Below is a small trained network, with its code and all its weights. Each question gives an input and a class and asks what happens when units are switched off, that is, made to give their printed mean instead of their output.

import numpy as np


def w(rows, s, z=0):
    codes = np.array(rows[::2]) - 128.0
    scale = np.full(codes.shape[1], s)
    scale[-1] = z or s
    return codes * scale


def f(y):
    return np.maximum(y, 0)


def log_softmax(a):
    a = a - a.max(-1, keepdims=True)
    return a - np.log(np.exp(a).sum(-1, keepdims=True))


def net(x, mask):
    res = np.array(x, float).reshape(1, 7) / 4 @ E
    y = f(res @ A[0][:, :-1].T + A[0][:, -1])
    res = res + np.where(mask, y, B[0][:, -1]) @ B[0][:, :-1]
    return log_softmax(res[-1] @ U[:, :-1].T + U[:, -1])


A, B = {}, {}
E = w([
[114,40,43],'x0',
[127,129,128],'x1',
[129,127,128],'x2',
[128,128,128],'x3',
[251,92,127],'x4',
[127,129,128],'x5',
[149,208,47],'x6',
],0.011)
A[0] = w([
[100,111,167,108],'neuron 0',
[196,113,142,141],'neuron 1',
[162,89,122,71],'neuron 2',
[127,129,115,96],'neuron 3',
[139,150,150,204],'neuron 4',
[111,165,120,171],'neuron 5',
[110,69,141,106],'neuron 6',
[86,182,77,88],'neuron 7',
[90,93,171,179],'neuron 8',
[122,164,134,208],'neuron 9',
[129,127,128,73],'neuron 10',
[182,161,89,63],'neuron 11',
[171,101,168,97],'neuron 12',
[115,85,81,133],'neuron 13',
[129,123,169,175],'neuron 14',
[104,50,41,143],'neuron 15',
[105,150,107,89],'neuron 16',
[140,133,163,150],'neuron 17',
[191,51,190,117],'neuron 18',
[100,116,149,121],'neuron 19',
[93,161,82,76],'neuron 20',
[146,97,150,98],'neuron 21',
[136,132,135,73],'neuron 22',
[252,162,76,2],'neuron 23',
[46,79,195,189],'neuron 24',
[117,169,93,140],'neuron 25',
],0.02,0.006)
B[0] = w([
[150,90,140,172],'neuron 0',
[189,180,130,208],'neuron 1',
[186,141,84,171],'neuron 2',
[123,120,122,135],'neuron 3',
[92,145,175,179],'neuron 4',
[63,128,159,177],'neuron 5',
[187,129,84,181],'neuron 6',
[72,143,94,198],'neuron 7',
[171,90,164,201],'neuron 8',
[64,136,184,182],'neuron 9',
[130,137,127,128],'neuron 10',
[120,62,173,190],'neuron 11',
[141,181,129,183],'neuron 12',
[146,102,62,195],'neuron 13',
[123,155,166,176],'neuron 14',
[157,78,5,252],'neuron 15',
[107,133,110,155],'neuron 16',
[127,155,157,167],'neuron 17',
[148,229,78,236],'neuron 18',
[143,107,144,161],'neuron 19',
[83,121,101,178],'neuron 20',
[143,155,102,161],'neuron 21',
[123,141,151,130],'neuron 22',
[170,3,197,249],'neuron 23',
[175,29,185,250],'neuron 24',
[68,137,141,182],'neuron 25',
],0.05,0.014)
U = w([
[151,118,241,228],'0',
[169,49,104,247],'1',
[172,254,198,54],'2',
[187,186,61,67],'3',
[31,170,156,171],'4',
[44,112,39,3],'5',
],0.0071,0.0043)

Each question gives the input, the list of numbers given to net, and the class t.
The units are the neurons (one row each of A and B). Each row of codes is followed by its name. A weight is (code - 128) times the scale printed after its matrix; where a second scale follows, it is the last column's (A, B and U).
mask holds one flag per neuron, in row order. A switched-off neuron (its flag False) gives its mean, the last column of its row in B, instead of its output. The means were averaged over made-up inputs and are rounded, as every weight is.
A unit's drop is (log p(t) with every unit on - log p(t) with that unit switched off) / (log p(t) with every unit on - log p(t) with every unit switched off).
The circuit of an input: a set's keep is (log p(t) with only the set's units on - log p(t) with every unit switched off) / (log p(t) with every unit on - log p(t) with every unit switched off). Starting from the 12 units with the biggest drops (on a tie, the unit counted first), units are removed one at a time, each time the one whose removal leaves the highest keep (on an exact tie, the one counted first), for as long as the keep stays at least 0.8.
circuit, biggest first: the units of the circuit, biggest drop first
unit that matters most: the unit with the biggest drop
k most important neurons: the k neurons with the biggest drops, biggest first
drop when u is switched off: that unit's drop, to one decimal
input [5,6,-7,-2,4,-8,0], class 3: circuit, biggest first	(neuron 24; neuron 18)
input [-2,-3,2,1,-5,-2,7], class 4: unit that matters most	neuron 15
input [-8,-2,8,7,1,2,-7], class 2: 2 most important neurons	(neuron 18; neuron 23)
input [8,0,-2,3,1,5,-4], class 3: circuit, biggest first	(neuron 23; neuron 18)
input [6,1,-8,-4,4,0,0], class 3: circuit, biggest first	(neuron 24; neuron 18)
input [-2,-2,1,6,-3,5,1], class 4: 2 most important neurons	(neuron 23; neuron 15)
input [-8,1,0,2,7,-5,0], class 2: 4 most important neurons	(neuron 18; neuron 24; neuron 1; neuron 12)
input [1,5,-2,-6,-2,6,1], class 5: drop when neuron 23 is switched off	0.3
input [-8,-2,6,8,-4,-5,-4], class 0: drop when neuron 7 is switched off	0.0
input [-1,-3,1,-4,0,-8,0], class 0: drop when neuron 7 is switched off	0.2
input [-1,-8,-7,8,-6,8,2], class 4: drop when neuron 15 is switched off	0.2
